What can hang from each mark:
J222: J39 J115 J465 J553 J982
J124: J115 J321 J437 J465 J553
J129: J115 J684
J982: J39 J321 J464
J464: J39 J124
J115: J129 J465 J982 J989
J39: J124 J222 J321
J684: J115 J129 J464
J553: J115 J129 J465 J684
J321: J39
J437: J321 J465 J989
J989: J465
J465: J115 J437 J684 J989

Every row comes from one small tree of marks. The marks that hang from a mark follow it in brackets, in the order of their numbers. Every link used is in the known rows. Which tree was each row made from?
Each row is shifted at random along 5 fixed directions that mean nothing.
Known rows:
J553[J129 J465 J684[J115[J982[J321 J464] J989]]]: [ 268  -45  -98 -116  -23   16  -62  142   30 -189 -243 -214  -15 -211
   -8 -125 -127  298  337  381 -142  213 -153 -124 -124   32  113   90
 -200   18 -133   82   56  -73   87  158  246   80 -173  -48  -47  196
 -153   81 -145  230   24  210   52  -82  -64  231  188  353 -112  -35
  -69  -85  106   23  157]
J39[J124[J115[J129 J989] J465 J553] J321]: [-263  -53  243   62 -145   59  132  -84  156  267  -54   79  285 -259
  -29 -363 -192 -334   97  129  177 -201  -54 -165 -272   74 -150   75
  129  -53 -247  -88 -392  175 -310   12   58  109   -8  200  -76  158
  224   90    3 -267  267  310  -71  116 -386  265 -169   51 -411  -92
 -132    5   14  -93  -72]
J553[J465[J115 J437]]: [ -58  193 -236  196  -93  -87  -63  -31  142 -157 -152 -249   64 -225
   34 -222 -173  210  -26  -13  298 -204  -19 -334  -88  119   71  211
  154  128 -255 -258 -142  292   -1 -104 -220  179 -214 -121   75  186
  231  -19 -161  -49  424  242  230  -80 -383  148  258  292 -278 -249
   -6  -70  323 -108  -62]
J464[J39[J222] J124[J465[J437 J989] J553[J115]]]: [ 272 -433 -232  -31  -34 -422  -41  197   71  161  132  -37  -41 -364
 -111  -92 -148  219  109  138   18 -213  -91  -95 -329 -436   11 -176
 -237 -583  234 -191   65 -153 -176 -104  -74  157 -232 -185 -370  172
 -433   91  164  380 -247 -162  253   -6  229   72  102  130  395 -268
 -134  189 -145  123  188]
J321[J39[J124[J553]]]: [  10   24  -28  -46 -232   39  -29   83   84 -161  -97  -73  -81   69
   54   82 -166   58  217  -61  120  -71   -8   -6  -70  189   41   65
   46  -81  -51 -116  -45   15  -56  -93 -179    0    9  -54   53   49
  161    0  -12 -187  -52  177  -89   40 -238  199  -27  153 -191  -23
 -142   80  175  -14 -131]
J684[J115[J465[J989]] J129 J464]: [ 226 -105   -7  113  -68  -79 -137  -18   80   18 -182 -146  -56 -196
   37  102  -30  126  159  158  -99  -25   30 -111   -1  -24  -20   87
   30  151   -1  228   77  -64  139  -36  145  -65 -126  -11   18  -90
  -27 -220  -92  155 -156 -105   75  -98  161  -72   40  -38   69 -128
 -152  -14  134   48  -43]
J465[J684[J129[J115[J982[J464[J124[J321]]]]]] J989]: [ 133  -36  278  -69 -133   57  -10   42   24   26 -182 -125   77 -104
  -65   81  -99  -62  286  -72  -69   27   40  -47  -29  109   87  146
  -73 -134  -97  122  -51  -47    3   71  154  -51  -60   82  -52   27
   73   -5 -116 -126   -2   88 -205   15 -134  287  -11   54 -160    9
 -108   81    8   76 -149]
J553[J684[J464[J39]]]: [ -37  181 -437  292 -142  -68 -230  -77  235 -427   14 -206  -68 -222
  -11 -104  -85  394 -140  -26  -55 -130 -147 -262    9    7   91  123
  198  342 -295 -270 -165  169    8 -258 -361  223 -198  -85  181  114
  -39 -119 -190  183  179  151  368  -42 -364 -254  367  451 -226 -386
 -203  -54  421 -136  -68]
J684[J129[J115[J982[J39] J989]]]: [ 137 -319 -179  235 -257  -13 -133  152   70   92  275  -36   17 -419
 -239  185  131  448   26   75 -433   18 -308  318  390 -340  -40  -91
 -185 -217  411    4  278 -447 -131 -154  266  -47   40   32 -187 -131
 -691   24  289  400 -536 -680  502   44  307 -199 -168  214  352 -102
 -428  359 -231  161  133]
J684[J115[J465] J129 J464[J39 J124]]: [ 209 -281  224  -68 -100  -88  -59  -34  -48    8   47  -85   45  -69
 -140  212  -20   21  321  117 -101  216   -9   80   25  -68   22  -11
  -25 -165   92  184  131 -214  -37   -9  311   15 -131  -31 -259   15
 -171  -54  121  -13 -269 -153  -96   21  337   66 -133  -97  124   54
 -245  148 -283    9   54]
J222[J553[J115[J982] J129 J465 J684[J464]]]: [ 436 -172  106 -219   24 -131  -83  236  -75 -334 -320  -45 -333  140
  135   36 -153   73  511  403 -164  147   37  245 -132   73   68 -100
 -149  -64  145  336  327 -204  331  271  384  -21  -76  -16  100   34
 -230  -79 -409  326 -153  -83 -205 -182  249  119   54  134  160  153
   57  -62  -36  -47  149]
J553[J129[J115] J465]: [-144  -63  -87  140 -194   32   30 -116   47  -85  205 -178  212 -251
 -116 -225 -132  182   32  210  200   94 -208   16   93   81  -62   86
   91 -164  -77 -356 -124   51 -252  -88  124  330 -201   71 -194  268
 -109  105   59  -91  348   22  282   66 -161  155   25  354 -260 -120
 -240  145 -129  -96   96]
J321[J39[J124[J437 J465[J684 J989]] J222]]: [ 191 -300   29  -58  -75 -186   94   -4   19  190  -24  127  -42   -9
  -17  -90 -160  -86  124  -63  246 -203  172  -24 -327  -76   53  -10
  -89 -439   57   -2   22  -47  -16   34   92  -63  -86 -134 -169  116
   -4  -96   14   24  -12   22 -131  -19   97  155   24 -190  116 -117
   16    9   30  181  -66]
J129[J115[J982] J684[J464[J39]]]: [  44   39  333  -45   11   60 -117  -77 -157 -109 -191  -50   -9   92
 -120   56  -70 -212  287 -118  117   52  198  -12  -49  217  179   83
  118  157 -289  293   -4   76   37  140  196  -40 -127 -168  -92  116
  257  -52 -294 -171  357  166 -302   12 -166  176   75 -141 -251   31
   16 -168   35 -152 -185]
J124[J115[J982 J989] J437[J465] J553]: [   7  -10  180  129  -27  -14  -19  109  116  251 -269   59  -87  -48
  130   38 -130 -231  273   63  -95 -282   32   58  -57 -118 -133   52
    9  295   60  239  -27  -64   44  101   80 -302  119   66  266 -208
  141 -165 -197  -47 -180  -94  -84  -55 -103   49 -230  -55  -46   47
    2  -24  190 -109 -122]
J115[J465[J437[J321] J989]]: [ 151   86 -103    7   22 -103  -50   77   55  -66 -364 -104 -148  106
  154  138 -140   82  157  -43   90  -88  139 -157 -114  107   81  193
   44  297 -128  105   -5   57  231   21 -155 -168  -72  -44  238   -6
  287 -171 -265  -40  -49  173  -57 -110 -166  151   94   73  -64  -70
   63 -143  414  -34 -133]
J989[J465[J115[J129] J437 J684]]: [  23 -281  395  -36  -60 -152  140  -43 -193  239   15   30  157  -42
 -198 -152   25 -177   91  -27  301  -15  126  -58  -25  -51  -51   20
   66 -279   11  238   41  -36 -115  148  376  -37 -180 -165 -387  148
  -30   88   99  -63  181  -37  -25   19  113  255 -133 -270  120  128
   28   40 -317  -30   64]
J321[J39[J124[J115 J553]]]: [  41  -90  -19  189 -155 -108 -149   50  191   54   11   39  -91 -131
   25  -20  -23   36  -25  -51  -82 -278   -6  -37  -27 -128  -63  -51
   42   77   79   18   10  -32  -54 -127  -81  -70  -16 -131   37 -141
  -93 -129   25  155 -169 -126  147   -8  -59 -173  -69  -21   72 -125
 -153   51   68  -23  -61]
J124[J321 J437 J465]: [-226 -144  -45  306 -194  -16  129 -112  201  270  373  188  181  -35
  -70  -14    8   69 -126 -114 -127  -67 -201  160  268 -259 -222  117
   73  -11  205 -363 -137 -191 -206 -157  167   43   44  210   -1 -145
 -233 -116  244  -83 -163 -393  300   28   58 -268 -258  170   18  -38
 -298  338 -143  -11  -62]
J553[J115[J129 J989] J465]: [ -59 -145   84   45 -156   18   38  -90   -9   -4   17  -70  161 -235
 -146 -160  -51   44   83  217   82  117 -137   48  -11   21  -33   43
  101  -77  -45  -36  -21  -74 -134   45  241  157 -123   53 -161  197
 -105   91  -32  -10  184  -21  131   53   -5  210  -60  174 -153  -19
 -160   54 -138 -115  152]
J684[J464[J39 J124]]: [-144   59  164   54 -160   16  -79 -267   57 -141   58  -94  163  -19
 -196    9   -8  -75   -1 -157  116   96   74 -156    8  156  104  156
  298  116 -342  -80 -184  128 -176  -88  -98  173 -158 -110 -122  153
  219  -28  -67 -265  261  245  -75   81 -216   66   69  -13 -359  -99
 -214    5   -9 -174 -109]
J321[J39[J124[J553] J222]]: [-307    1 -218  327 -445  193  102  -43  288 -125  367  -13   49   11
  -11   86  -92  203 -188 -247  -69 -134 -248  209  388   16 -141   16
  201 -138  112 -451 -122  -12 -226 -341 -280  114  162  304  160 -105
 -175 -107  131 -195 -305 -195  282  110 -310 -243 -185  345 -151 -116
 -502  396   56  -37 -161]
J39[J124[J321] J222[J465]]: [  79 -165 -181 -245 -140  -13   89  162  -27  -39   34  -12   23   90
   34   20 -225  191  242   55  195  105   45   73 -231  243  -23   75
 -172 -496   54 -350  -97  -64 -103  -28   38  246  -77 -117 -180  304
  -10  100   95 -148   52  269  -47   36  -54  361   29  259  -75  -79
 -158  120  155   86  -27]
J464[J39[J321] J124[J437[J989[J465[J115 J684]]]]]: [ 163 -306 -155  -75  -25 -249   41   81   46  111  115  -42   63 -140
 -118  -21 -123  193  122  -22  108  -61  -48  -93 -279 -320   11  -43
 -146 -393   72 -203  -13 -141 -139  -82    8   88 -256 -160 -328  210
 -243  111  237   83 -146    2  140   25  106  154   69  144  231 -148
  -94  150  -82   99  117]
J129[J115[J982[J39[J321] J464] J989[J465[J684]]]]: [ 281  180  -47  232  242 -185 -372   86   65  -86 -478  -59 -265 -147
   39 -149  -17   93   27  -64 -162 -367  280 -505 -216  -20  220   52
   -4  727 -366  487   -7  261  319   46  -47 -336 -122 -363  246 -143
  195 -332 -490  420  210  276   17 -213 -292 -246  394 -152  -34 -230
  187 -528  540  -77 -133]
J115[J129 J465[J684] J989]: [  76  -82   79 -314 -178   75  126  201 -205 -135 -348 -210   42 -122
  -16  -49 -276   43  508  213  318  172  -62  -82 -302  360   56  135
 -104 -276 -133   74 -100  -39  -45  122   76   54  -90   21 -108  399
  193  264  -62 -252  198  444 -201   89 -234  778    8  305 -271   71
   -5  -19  215  -10    2]
J989[J465[J115 J684[J464[J39]]]]: [ -54   40 -124  514  -45 -201 -216 -166  200  -86   71 -103  -13 -287
  -75 -172   67  194 -334 -162  -56 -308   -1 -408  119 -217  -44   45
  257  479 -190   56 -130  213   -3 -232 -138    0 -218 -130  101 -140
 -108 -289 -130  285  113  -79  394  -86 -189 -487  207   13   11 -284
 -149  -60  187 -171  -97]
J684[J115[J465 J982[J321] J989] J129 J464]: [ 233  -12 -269 -261 -259  230   70  401    2 -174 -278 -423   60 -256
   86  226 -287  512  702  338  -78  309 -343  -37  -93  207    3  193
 -356 -295   60 -138   34 -190    6  -13  113  108  -57  135  -66  223
  -50  275  195 -148 -297  223   -7    6  -93  606   13  650 -137    4
 -263  262  263  177   12]
J39[J222[J115[J129] J465[J989]] J321]: [  58  -34 -121   49  -39 -151 -103  102  110   -1 -157    3  -57 -204
   69 -178 -114   67  -10  130   86 -170  172 -145 -256  183  -24   62
   22  -76 -103   14  -74  144   24   16  -22  151 -102 -143   20  134
   39  -47 -211  186  148  198  116  -70 -142   77  134   39  -32 -252
  -58 -104  295  -39  -17]
J115[J129 J982[J39[J222] J321 J464] J989]: [ -96  134  184  288 -137  164 -117  -44  118   -1  -94   66  -35    1
 -103   66  123   29 -103 -148 -372  -62   31   -8  363   49   73  110
  178  476 -182  321    5   22   39   24   39 -315  216   47  254 -270
    8 -215 -260   71 -211  -22   64  -34 -266 -272  -84  -91 -162   31
 -235 -114  170 -122 -107]
J464[J39[J222 J321] J124[J553[J129[J115]]]]: [ 102 -200  233 -169   88 -237  -72   -2  -57   26   22  147  -47   38
 -113 -138 -162 -258  217  132  170  -91  191  -25 -328    6  103 -136
   44 -265 -181   58  -54   68 -145  120   63  150 -170 -190 -320  238
   44   75 -166   24  178  252 -209   39  -56  119   38 -159  -27 -107
  -23 -143 -173 -114   60]
J129[J115[J465 J989]]: [ 108   78  -37  126   23  -58 -203   45   -5  -90 -328  -83 -164  -91
   53   69  -93   43  129  -18  -30 -128  120 -112  -53  118   82   74
   82  425  -93  219   21   27  204  -17  -19 -155  -46  -84  220  -52
  175 -223 -343   81  114   46   18  -74 -111   28   86   55  -93 -108
   11 -213  361 -138 -111]
J124[J115[J465] J437]: [-129  139  317  153  -12    6  -14 -142   41  154 -241   92   17  121
   64  -75  -93 -342  117  -98  159 -196  206  -94  -68  119  -40  163
  257  391 -169  159 -103  138   65  103  119 -188   17  -57  189 -100
  408 -203 -267 -271  315  113 -175  -65 -164   51 -116 -197 -265   63
   86 -179  166 -226 -164]
J553[J129 J465 J684[J464]]: [ 190   -9 -414  174  -84  -93 -139   15  162 -426  -12 -183 -186 -106
   99  -83 -153  438   60  263 -124   -8 -189    3   39  -24   29   43
   21  170  -25 -211   19  -34  185 -141  -39  156 -160   92  215   76
 -243 -202 -245  316   -2  -44  299 -132  -56 -219  269  494  -34 -239
 -154  -24  271  -13   79]
J982[J39[J222[J553[J115[J465]]]] J321 J464]: [-155  103  224  -54 -321  271  149  150    7 -179  -38 -112   25  385
   70  260  -85  151  214 -159 -154  330 -101  175  395  306  -42  109
   67  -54   34  -22   60  -25  -58   18   38 -118  191  152  112 -132
   10   21   -1 -384 -309  121 -107   26 -220  165 -255  235 -195  407
 -348  251  -42 -173  -94]
J437[J321[J39] J465 J989]: [-208  -40  115  147  -54   -4  -13 -272  151  163   90  -70  212   -4
  -24  -43   -5 -129 -143   52  206   79   25 -131   40   13 -128  199
  213  374 -333    4 -251  166 -275    1  -80   17 -208 -113  -61  109
  222  -65   59 -219   84  250  113  118 -305   32 -102 -111 -266  -58
 -183  -70    3 -207  -39]
J222[J39[J124[J437 J465] J321] J115[J982] J553]: [-308   96  -12  298 -272   30   40   -4  346   98   83  127  201 -256
  -26 -328  -71 -123 -101  -67  -73 -257   -9   13  -55   72 -123  100
  139  -68  -65 -153 -143  205 -222  -47   34  193   88  108  121  -12
  -28   20   -1   -6  120  -80  188  -10 -288  -70 -113   73 -229 -151
 -208  206    2 -108  -89]
J129[J684[J115[J465[J989]] J464[J39]]]: [ 174 -190  337 -171   19  -63  -28  -86 -180   31 -229  -68   33   28
 -105   77  -63 -182  312   21  165  181  187 -113 -206  108  127   59
   44  -47 -188  375   36  -30   27  157  272  -45 -223 -163 -258  153
  156  -45 -122 -112  151  164 -306   15  114  278   33 -236  -74   76
   -9 -105  -62  -53  -81]
J464[J124[J115[J465 J989]]]: [ -45  -79  -14  411 -122  -60 -156  -94  213   75   51   49  -43 -215
  -67  109   88   47 -218 -168 -384 -179  -54   48  269 -238  -84  -10
  161  433  169   96    9 -161   68 -194   12 -165   72  163  269 -307
 -239 -353 -129  204 -300 -419  284  -18   71 -404 -157   42   97 -120
 -270   84   75 -122  -63]
J989[J465[J115[J982] J437[J321[J39[J124]]] J684]]: [ 179  -97 -307  438  -64 -182 -103  143  262   -1   57  -49 -151 -182
   35   35   28  352 -196 -204 -228 -379  -70  -98  191 -375  -37  -26
  -80  235  202   51  139  -32  178 -206  -54 -199  -49   -5  212 -258
 -351 -276    6  437 -440 -413  403 -135  -36 -432   44   95  374 -214
 -110  109  146   96  -53]
J982[J321 J464[J39[J124]]]: [-105 -196  424   22  -87    3  -34 -329  -39  210  243  170  267  102
 -374  -41  293 -145 -259 -218  -83  269  171  -40  203  -43   70   59
  210   61 -227  215  -31  -68 -246   75  300   20 -110 -277 -419   31
  -80  -20  154  -38   52   36    7   81   88 -151 -124 -433  -64  107
 -252  -28 -420  -89   27]
J321[J39[J124[J115[J982]] J222[J553[J129]]]]: [  20 -155   66   35 -196  -53  -26  106  123   33   41   30  -13 -222
  -55 -215  -99  -72  108  187   57 -194   24   77 -144   45  -53  -94
  -15 -308   22   52   32   44 -173   54   83  147  -30  -90 -134  122
 -160   91  -48  160  -11   13   53   22 -110   83  -54  -27    6 -132
 -153   66  -96  -14   74]
J39[J222[J465[J115 J684[J129]] J553 J982]]: [-393 -134  299  184 -349   33  157 -105  101  192  295    4  367 -354
 -191 -362   11 -252 -205   19  176   -6   15    3  194  195 -234  111
  193 -433  -86  -38 -199  205 -472   73  189  398  -93   66 -259  197
 -167  164  102  -86  255    0  231  117 -256  119 -198  -87 -198  -50
 -352  325 -331 -158  -53]
J465[J684[J115 J464[J39[J222] J124]] J989]: [ 242 -354 -102  154  -10 -339 -216 -121   90   71  156    6  -15 -351
 -234  -55  107  149 -230  -58 -112 -142  114 -211 -126 -341   81 -115
   34 -157  -46  149   53  -53  -54 -105   -8  146 -298 -304 -325   74
 -370 -157    4  488 -131 -152  254  -15  234 -323  219 -201  322 -374
 -221  -15  -67   56   50]
J684[J464[J39[J124[J115[J465 J989] J437] J321]]]: [-381 -192 -376  400 -324   88  149 -210  373  268  530  -60  560 -650
 -346 -394   64  289 -422   -5  -98  -61 -444 -133   39 -394 -191   42
  143 -197 -111 -493 -298   14 -487 -345   -2  471 -174  226 -359  247
 -458  187  483  115  -10 -179  670  134 -152 -242  -17  370  -91 -422
 -531  360 -214   54  155]
J982[J39[J124[J553[J129[J115[J465]]]]] J321 J464]: [ 215 -117 -104 -100   60 -193 -224  200  -19   65 -166 -230  107 -437
 -134 -410  -95  229  150  385   21  -39  -52 -478 -379  -45  107  -19
 -238  -41 -304  118 -114  194 -203   32   15  111 -309 -424 -414  329
 -107  211   86  375  263  487  248  -19 -225  235  287  101  -48 -201
  -33 -281   18   26  244]
J989[J465[J115[J982] J437]]: [-124   63 -273  606  -55 -159 -166  -78  261  107  133  -87   72 -466
 -137 -267  103  236 -407 -130  -95 -443  -70 -324  229 -318  -84   72
  176  430  -46  -77  -88  178  -55 -224  -90   37 -139  -97   95 -129
 -200 -208  -55  372  128 -278  621 -109 -207 -473  151   85   73 -371
 -142   13  149  -99  -15]
J982[J321 J464[J39[J222[J465[J437] J553]]]]: [  22  115 -117   28 -155  -54  -42  209  111 -205  -83  -97 -164  202
  104  180  -71  239   73 -159 -146   67   79   -6  156  164   60  120
   33   17  -41   15   71   58   81  -52 -212  -37   47  -75  175 -104
   11 -101 -131   29 -315  101   56 -109 -161  -67   37  139   43   32
 -188   92  228  -88 -112]
J989[J465[J437[J321[J39]]]]: [  47 -137   36   32  -88  -71   84   11   10   54  111    5  -21  254
   -8  226   -2  113  114 -113   75   88   17   91  150  -82  -52   86
   26   16  109  -24  108 -135   -4  -38  112 -124  -82  -87  -90  -67
  -12  -80  167 -123 -268 -142   18  -17  101  -23 -151  -36  155  112
 -115  157  -94   -5  -27]

Write each row's tree:
[  84 -159  -70  -27 -321   70   25  121   42 -137  121  -44  -73  132
    9  352  -92  314  234 -154  -86   94 -131  350  170   21  -25  -19
  -77 -364  341 -277  149 -341  -37 -175   50  -20   87   50  -11  -64
 -227    0  189 -178 -404 -270   35   59  145  133 -202  293   76   98
 -314  374  -19   78  -65] : J464[J39[J124[J115]]]
[ 132 -261  -78  -35  -52 -155   94    2   44  162   94   44  136  -89
  -72 -147  -91   98   35  -47  176  -51   47  -91 -167  -98    9   37
 -117 -386   18 -155  -39  -27  -65  -16  187  160 -192 -118 -304  208
 -118   24  204   44   55   15   94  -13   69  105   45    1  105 -143
  -89   86  -85  166  -14] : J39[J124[J465[J437 J684[J115]]] J321]
[ 195 -292  179 -413 -279   84  255  317  -37  159   -1  102  -30  236
   32  421 -214   -9  664  -52   -4  158  -14  516 -166   62  -28   27
 -319 -849  450 -184  238 -469  -55  126  304  -50  130   34 -193   51
 -103  205  242 -337 -505 -188 -407   65  300  560 -350  136  166  235
 -158  467 -164  220  -41] : J464[J124[J115[J989] J321[J39[J222[J982]]] J437]]
[ 308 -261  526 -291  207 -192  -97  -26 -283   55 -274  129 -170  312
  -60  115 -111 -438  397  -43  135   47  447    3 -367  103  170  -96
    3  -24 -139  536   88  -35  167  259  318 -193 -150 -315 -209  101
  207 -188 -344  -58  151  242 -579  -31  204  185    6 -489   77  129
  153 -335  -62 -121  -75] : J129[J684[J464[J39[J222] J124[J115[J465]]]]]
[ 143 -114 -477  181 -250 -179 -267  210  172 -144   27 -115 -110 -451
  -66   23   55  553  -85   79 -244 -101 -135   31  -36 -108  -14  -16
 -102 -114  216  -99  185 -189  -22 -194  -97  147 -112 -272  -31   29
 -441   38  115  512 -225 -296  553  -34  131  -99  141  329  259 -310
 -258  168  216   40  127] : J222[J39 J115[J989]]
[ -64 -143 -305  130 -309  -25   88  183  249   20  215 -145  149 -284
  -55  -28  -21  418  -66   39 -117   36 -260  147  213 -136  -93   75
 -110 -419  197 -309   94 -103 -235 -115  -31  218  -53   67 -116   70
 -441  176  284  163 -372 -271  473    3  -63   52  -69  369  125  -84
 -385  462 -123  101   96] : J222[J553[J465[J115 J437[J989]]] J982[J39[J321]]]
[ 261 -132 -151 -122   31  -75  -78   94   67   89 -133  124 -228  274
  133  227 -108    6  170  -14  -47 -138  294  292 -170    8   27   38
 -109  -74   75   25  125 -149  179   94   10 -145   23 -204  115    6
   53 -217 -200   80 -249   -9 -100  -96   96   12   16 -118  166 -136
  -15 -119  295  106  -51] : J39[J124[J437[J321 J989]] J222[J982]]
[ 349  148 -133   53    1 -198 -150  213   38 -399 -505 -264 -325  -25
  229   41 -279  238  378   52  136 -242   76 -226 -237  132  202  110
   -1  160 -145  181  114  153  402   -8 -161 -165 -120  -68  325   -2
  228 -171 -437  126   18  181 -120 -211 -188  176  290  219  -27 -112
  176 -190  492  -20 -112] : J553[J465[J115[J129] J437 J684[J464[J39]]]]
[-150 -150  -25  270 -354   30   35  -17  168  130  226  -74  187 -337
 -127   33  115  219 -206 -117 -130   38 -110  124  369   -6 -176  129
   33 -238  267 -164   30 -156 -218 -126  153  168  -14   81  -52  -75
 -360  -12  183   68 -186 -413  396   36   51  -20 -186  135   32  -46
 -403  470 -142   28  -66] : J222[J465[J115 J989] J982]
[ 102  -58  114  311   40  -34 -235    4   49   25  -97  223 -213  -57
 -103  118  166  -57 -117 -119 -527 -143   74  141  321 -195   85  -13
   81  604   41  492  138 -221  240   63  208 -364  136   75  296 -333
 -224 -353 -358  424 -291 -407  135  -81   42 -476  -91 -139  169  -56
  -88 -169  117  -83  -86] : J115[J129[J684] J982[J321] J989]
[ -66  -94  159  157  -46   28  -80  -48  -63   69  -52  -74  167 -415
 -253 -286  -56 -102   93  174    9  -36  -88  -83  -17  -11   87   20
   22  105 -195  219  -65   62 -181   90  259   10 -127    8 -168  205
 -108   73 -136  119  355   16  139   74 -210  159   30   48 -214  -94
  -88 -118 -115 -114   76] : J553[J129[J115[J465 J982[J39] J989] J684]]
[ -43   91   65  189   -7 -250 -166  -72  132  -40 -157   15  -71 -142
   10 -275  -24 -189  -95  122   84 -214  230 -175  -81  115   23  117
  254  284 -235  213  -46  250   29   80  -57   71 -134 -153  121   27
  160 -161 -347  215  287   93  135 -127 -162 -115  112 -171  -98 -180
   46 -200  112 -205   -3] : J222[J465[J437] J553[J129]]
[ -12  138 -362  376  -95 -112 -173   89  321 -138  -28  -94 -219  -34
  198  136 -184  188  -16 -104 -251 -373 -106  -12  162 -173  -69   68
   89  451   77 -239 -115   31  111 -301 -421 -154   83  167  511 -267
   -3 -378 -201   86 -310 -163  295  -89 -255 -359    8  355  -16 -233
 -179   53  430 -101 -156] : J464[J124[J437[J465] J553]]
[ 160   52   81  235    5  -91 -281   75  167  123 -293  163 -119 -221
  -63  -49   87  -49   17  -24 -393 -323  161  -45  -56 -148  147   35
   16  395  -42  421  166  -39  181   98  145 -357  132 -183  219 -252
  -25 -203 -264  371 -146 -181   87 -134    1 -201  -11 -222   69 -118
   30 -236  182  -19   11] : J222[J115[J129 J982[J39[J124[J437]] J321] J989]]
[ -69  184   43   24 -172  161   13  -45  140 -157 -145   26  -46  295
  151  142 -166   -5  132 -236   80  -77  116   73   22  306   26  150
  166  105 -101 -218 -102   58  101  -71  -80  -33   94   77  250  -50
  331 -151 -176 -392   77  186 -189  -17 -287   99  -56  157 -333   14
 -116   15  311  -57 -259] : J39[J124[J115] J321]
[ 164  -86 -189  259 -137 -155  -82  124  177 -120  116   64 -293  101
   78  339 -103  209   84 -250 -279 -221   54  287  253 -133   40   -3
  -59  -74  370 -171  179 -203  162 -194  -77 -167  161  107  336 -299
 -246 -361 -154  129 -518 -477   94 -110  142 -305  -75  120  247 -100
 -217  261  147   57 -165] : J464[J39[J222[J982]] J124[J465[J437]]]
[-127  -78  127   70 -131   53   95 -215   96  119   19 -196  303  -75
  -11  -34  -44  -15  -44   11  200  162  -24 -216   47   75 -144  228
  147   91 -301   -9 -259  160 -203    0   28  142 -258   18 -149  163
  162  -23   98 -264   98  259   59   90 -246  157  -43   19 -264  -39
 -245   81   13  -89 -128] : J437[J321 J465[J684[J115 J464] J989]]
[ -23  -99  156   15  -42 -157  -34 -132   96  172   95  161  114  -18
 -166  -65    8 -180   28  -98   73  -77  100  -88 -166 -116   61  101
  104  -11 -121  -49  -67  -20 -138   25   77   54 -143 -211 -212   77
   89    1   74  -48  119   25  -52   26    8   -2  -32 -161  -44 -102
  -36   -4 -138  -44   -6] : J464[J124[J321[J39] J437]]
[-236 -191 -267  114 -283   75   94 -133  135   39  503   56  306 -138
 -283 -182   28  304 -319 -124   77   54 -157   30  141  -29  -29    9
   81 -429  -81 -519 -172   12 -416 -223  -55  385  -85  -71 -399  299
 -310  161  361  -42   63   57  410  152 -193  -91   25  222 -113 -240
 -467  233 -142   69   62] : J982[J39[J124 J222 J321]]
[-165   -7 -112  168 -251   -7  -56  -48  132  -38  176  -73  106 -187
  -95 -119  -24  152 -139  -52  172  -71  -20  -81   29  114  -58   75
  142 -134  -90 -224  -77  127 -231 -118  -96  252 -138 -217 -154  153
  -39   70   93  -22  185   80  264   64 -213    3   46  111 -118 -197
 -253  111   50 -110  -16] : J321[J39[J222[J115]]]
[ 180  -50  385 -286   35  -57  -36  -32 -100  -23 -277  178 -116  396
   42  145 -116 -259  362 -119  211   30  367   46 -309  259  159   34
   59  -80 -138  177   56  -37  111  191  187 -123  -26 -269  -86   65
  369  -44 -190 -296  124  297 -523  -21   23  307  -60 -285 -148  153
  102 -175   60  -52 -147] : J464[J39[J124[J115] J321]]
[ 346 -171 -186 -110  -96 -153  -84  228  -18  -34 -175 -120 -234   89
   86  350  -55  349  226  -52   -9  -26   51  204   20  -85   47   29
 -148 -203  285   23  295 -309  210  -26  -13 -162  -68 -202   -8  -40
 -134  -64   13  126 -395 -234  105  -90  246  164    3  117  340  -13
  -58  107  172  142   16] : J465[J115 J437[J989]]
[-158 -157  127  127 -116  -88   82  -58   66  288  149  137  120  -54
  -63 -131  -61 -156   48   18   68 -129  -51   22   23 -156 -169   56
   79  -46   54 -109 -148  -64 -230  -18  116    5  -14   20 -103  -20
  -27  -39  124  -98   34 -109  107   30  -18  -31 -201  -29  -47   -3
 -145  140 -120  -72  -42] : J124[J437 J465 J553]
[-291  233  296  254 -202  139  108   14  220   16  -88  165  -27  272
  141   52  -92 -269   23 -297  -66 -190  160  147  280  242  -66  144
  270  166  -46   80  -19  195   20   65   -5 -169  288  211  403 -292
  243 -202 -285 -315 -112  -49 -166  -69 -347 -117 -271 -109 -252  170
 -160  138  117 -217 -306] : J124[J115[J982[J39[J222[J465[J437] J553] J321]]]]
